Below is a small trained network, with its code and all its weights. Each question gives an input and a target symbol and asks what happens when units are switched off, that is, made to give their printed mean instead of their output.

import numpy as np


def w(rows, s, z=0):
    codes = np.array(rows[::2]) - 128.0
    scale = np.full(codes.shape[1], s)
    scale[-1] = z or s
    return codes * scale


def f(y):
    return np.maximum(y, 0)


def softmax(a):
    e = np.exp(a - a.max(-1, keepdims=True))
    return e / e.sum(-1, keepdims=True)


def log_softmax(a):
    a = a - a.max(-1, keepdims=True)
    return a - np.log(np.exp(a).sum(-1, keepdims=True))


def net(x, mask):
    ids = ['γδεζηλμξτφψ'.index(c) for c in x.split()]
    T = len(ids)
    res = E[ids] + P[:T]
    r = res
    for j in range(3):
        rows = slice(3 * j, 3 * j + 3)
        q, k, v = (r @ M[0][rows].T for M in (Q, K, V))
        z = softmax(np.where(np.tri(T) > 0, q @ k.T / 3**0.5, -1e9)) @ v
        o = O[0][rows]
        res = res + np.where(mask[j], z, o[:, -1]) @ o[:, :-1]
    y = f(res @ A[0][:, :-1].T + A[0][:, -1])
    res = res + np.where(mask[3:19], y, B[0][:, -1]) @ B[0][:, :-1]
    return log_softmax(res[-1] @ U[:, :-1].T + U[:, -1])


Q, K, V, O, A, B = {}, {}, {}, {}, {}, {}
E = w([
[108,145,152,83,174,154,82,131,171,100,135,114],'γ',
[140,141,123,64,128,200,124,161,138,134,196,111],'δ',
[170,91,149,147,131,119,128,54,148,117,253,157],'ε',
[100,85,179,104,119,103,126,86,171,114,62,66],'ζ',
[154,168,175,115,163,130,174,131,133,100,61,65],'η',
[97,165,88,183,137,197,114,130,79,101,146,101],'λ',
[182,95,164,106,136,143,160,142,127,113,142,182],'μ',
[100,143,114,119,168,59,131,218,142,138,136,154],'ξ',
[120,196,125,72,194,181,106,109,90,132,88,111],'τ',
[119,131,207,123,201,138,90,63,140,151,140,177],'φ',
[147,100,142,178,79,162,96,179,167,182,135,179],'ψ',
],0.021)
P = w([
[117,140,253,97,130,114,222,67,182,56,174,116],'0',
[147,100,215,149,78,105,118,151,39,102,92,146],'1',
[160,133,54,105,158,84,158,129,89,243,127,59],'2',
[59,85,149,152,152,112,98,75,215,117,78,170],'3',
[168,89,171,165,71,88,70,165,27,82,93,154],'4',
[190,138,100,134,177,94,194,89,85,250,120,81],'5',
],0.013)
Q[0] = w([
[69,194,177,134,96,121,161,175,143,66,93,158],'head 1',
[112,159,136,146,150,129,125,159,156,26,163,124],'head 1',
[227,162,113,90,178,119,146,151,194,178,119,140],'head 1',
[146,104,87,166,176,134,240,182,130,205,140,109],'head 2',
[131,174,168,182,93,137,75,98,118,130,67,150],'head 2',
[137,150,151,157,130,110,149,105,110,247,125,107],'head 2',
[237,140,37,137,176,75,183,114,77,255,166,56],'head 3',
[185,131,193,81,151,193,96,121,80,151,117,129],'head 3',
[11,158,106,87,210,147,139,105,178,131,107,161],'head 3',
],0.0076)
K[0] = w([
[109,108,135,201,104,78,142,175,127,122,63,77],'head 1',
[87,81,125,188,74,68,87,170,94,155,121,99],'head 1',
[193,144,166,55,122,114,142,132,173,130,151,125],'head 1',
[67,154,145,101,95,187,219,161,176,131,150,117],'head 2',
[122,100,141,136,127,137,93,155,87,158,106,144],'head 2',
[127,142,210,159,98,97,208,113,164,124,169,122],'head 2',
[89,173,163,123,160,115,255,126,160,96,184,101],'head 3',
[101,149,151,117,131,143,57,146,120,90,170,127],'head 3',
[123,174,134,189,135,163,121,132,138,181,98,143],'head 3',
],0.0087)
V[0] = w([
[200,135,169,175,158,83,140,150,18,71,114,172],'head 1',
[109,180,130,121,117,99,44,163,25,205,46,133],'head 1',
[68,136,97,29,103,172,184,138,174,72,96,151],'head 1',
[169,74,130,176,138,175,50,177,102,185,116,226],'head 2',
[109,180,37,124,89,141,188,242,75,120,137,99],'head 2',
[177,127,74,89,103,178,211,61,72,125,122,170],'head 2',
[78,18,102,182,141,240,107,150,188,127,137,78],'head 3',
[83,253,169,115,208,156,137,61,37,177,107,115],'head 3',
[211,159,94,110,61,162,126,119,179,157,75,115],'head 3',
],0.0062)
O[0] = w([
[110,85,133,89,161,108,192,188,117,54,160,66,161],'head 1',
[150,135,121,70,126,117,191,149,137,151,135,145,66],'head 1',
[177,75,179,221,148,105,129,30,86,140,136,76,148],'head 1',
[134,111,214,73,173,77,151,152,130,167,152,110,88],'head 2',
[53,149,164,177,139,148,139,53,45,130,125,130,2],'head 2',
[58,74,99,240,123,156,145,114,129,145,182,179,120],'head 2',
[85,224,148,129,104,45,141,120,170,55,168,111,81],'head 3',
[183,120,53,200,132,117,139,135,94,179,127,174,213],'head 3',
[121,120,154,159,132,215,153,1,184,136,207,129,87],'head 3',
],0.008,0.0084)
A[0] = w([
[172,184,82,145,115,120,145,130,47,136,123,99,95],'neuron 1',
[136,84,150,50,75,102,122,169,78,38,188,231,92],'neuron 2',
[136,134,143,150,82,104,149,121,194,93,203,110,53],'neuron 3',
[157,138,24,121,126,174,95,139,172,170,94,161,2],'neuron 4',
[124,150,55,108,41,41,138,184,83,194,108,175,246],'neuron 5',
[135,102,129,99,147,104,119,115,69,107,63,161,186],'neuron 6',
[118,163,112,165,87,131,79,63,125,88,126,173,156],'neuron 7',
[96,148,220,127,109,117,106,74,118,169,145,186,196],'neuron 8',
[161,148,180,97,45,213,153,136,72,125,73,111,230],'neuron 9',
[166,100,152,151,88,131,148,151,129,106,77,125,195],'neuron 10',
[152,88,214,129,33,120,176,147,105,88,87,148,124],'neuron 11',
[114,92,79,166,174,129,146,92,129,109,100,65,137],'neuron 12',
[111,141,112,156,149,108,167,254,102,96,92,126,119],'neuron 13',
[166,189,122,159,159,142,76,175,60,134,133,104,136],'neuron 14',
[147,168,113,114,112,161,136,138,110,34,152,105,152],'neuron 15',
[176,127,119,120,144,143,54,108,205,41,100,145,113],'neuron 16',
],0.0077,0.0024)
B[0] = w([
[66,135,190,105,101,75,188,87,137,132,176,138,236],'neuron 1',
[40,96,77,149,189,150,172,89,157,183,104,134,209],'neuron 2',
[76,111,164,35,107,144,141,69,116,86,68,105,163],'neuron 3',
[125,106,126,133,152,71,149,103,114,47,67,206,254],'neuron 4',
[119,139,198,180,113,213,126,2,138,158,155,74,244],'neuron 5',
[142,138,124,120,76,203,124,117,89,133,83,160,217],'neuron 6',
[150,150,156,32,148,120,72,102,96,109,120,197,159],'neuron 7',
[87,119,100,148,88,181,153,176,80,74,122,150,171],'neuron 8',
[105,118,28,101,114,143,68,192,61,54,156,87,209],'neuron 9',
[46,216,104,56,174,123,75,63,126,110,208,153,211],'neuron 10',
[145,171,98,157,212,45,114,88,139,135,139,124,203],'neuron 11',
[107,129,139,136,229,151,76,192,155,152,182,163,195],'neuron 12',
[206,169,192,143,87,126,126,129,166,34,86,147,227],'neuron 13',
[98,128,152,127,74,99,141,180,139,157,151,101,245],'neuron 14',
[192,37,151,132,86,107,202,186,156,165,181,68,156],'neuron 15',
[136,73,106,131,61,107,155,175,168,215,103,59,208],'neuron 16',
],0.0069,0.0095)
U = w([
[114,137,85,106,84,49,75,75,96,145,135,85,58],'γ',
[33,196,188,114,112,214,186,68,196,136,133,128,129],'δ',
[80,121,30,126,182,191,111,106,135,46,107,195,90],'ε',
[72,197,195,139,156,99,9,136,122,134,253,153,102],'ζ',
[116,111,74,174,162,231,100,214,134,164,214,62,250],'η',
[120,71,69,148,47,142,229,124,126,98,115,88,110],'λ',
[207,160,200,60,147,164,115,129,150,222,217,115,175],'μ',
[152,78,107,145,102,151,109,234,142,130,92,151,178],'ξ',
[89,39,137,171,158,92,222,90,93,180,145,78,102],'τ',
[134,77,178,82,73,233,91,100,42,138,120,97,88],'φ',
[198,150,148,119,110,85,130,118,126,51,148,148,109],'ψ',
],0.0055,0.0021)

Each question gives the input, a string of symbols that net reads in full, and the target symbol t.
The units are the heads (3 rows each of Q, K, V and O) and the neurons (one row each of A and B). Each row of codes is followed by its name. A weight is (code - 128) times the scale printed after its matrix; where a second scale follows, it is the last column's (O, A, B and U).
mask holds one flag per unit, heads first, then neurons. A switched-off unit (its flag False) gives its mean, the last column of its rows in O or B, instead of its output. The means were averaged over made-up inputs and are rounded, as every weight is.
A unit's drop is (log p(t) with every unit on - log p(t) with that unit switched off) / (log p(t) with every unit on - log p(t) with every unit switched off).
The circuit of an input: a set's keep is (log p(t) with only the set's units on - log p(t) with every unit switched off) / (log p(t) with every unit on - log p(t) with every unit switched off). Starting from the 12 units with the biggest drops (on a tie, the unit counted first), units are removed one at a time, each time the one whose removal leaves the highest keep (on an exact tie, the one counted first), for as long as the keep stays at least 0.8.
units of the circuit, in order: the units of the circuit, biggest drop first
most important unit: the unit with the biggest drop
k most important neurons: the k neurons with the biggest drops, biggest first
which heads matter: for each layer, one digit per head in row order, 1 if its drop is at least 0.15 and else 0, layers parted by /
input ψ τ η τ τ μ, target μ: units of the circuit, in order => head 2; neuron 4
input η φ ψ, target ε: units of the circuit, in order => head 2; neuron 4
input δ τ η τ ψ μ, target ζ: most important unit => head 1
input τ ξ τ τ ξ, target δ: which heads matter => 100
input μ ξ τ, target η: which heads matter => 101
input η τ η, target ε: units of the circuit, in order => head 2; neuron 4
input ξ η τ ε, target ε: which heads matter => 111
input δ ξ τ ε δ ε, target ζ: units of the circuit, in order => head 1; head 2; neuron 7; neuron 12
input ψ φ ε μ μ, target ε: units of the circuit, in order => neuron 2; neuron 10
input ξ ζ ξ τ τ, target φ: units of the circuit, in order => neuron 6; head 2; neuron 11
input τ τ ε λ γ φ, target τ: which heads matter => 001
input δ δ ε τ φ, target μ: which heads matter => 010
input φ τ λ, target ψ: which heads matter => 011
input ε δ ε τ ψ δ, target ξ: which heads matter => 110
input ζ γ τ, target λ: which heads matter => 010
input γ δ η φ, target ξ: units of the circuit, in order => neuron 16; head 2; neuron 5
input τ δ γ, target τ: which heads matter => 101
input τ μ ψ, target τ: 2 most important neurons => neuron 4; neuron 5
input ζ τ λ, target λ: units of the circuit, in order => head 2; neuron 15; head 1; neuron 1
input η τ τ, target ε: units of the circuit, in order => head 2
input φ ξ ψ, target ψ: which heads matter => 011
input η τ ψ ψ, target δ: which heads matter => 001
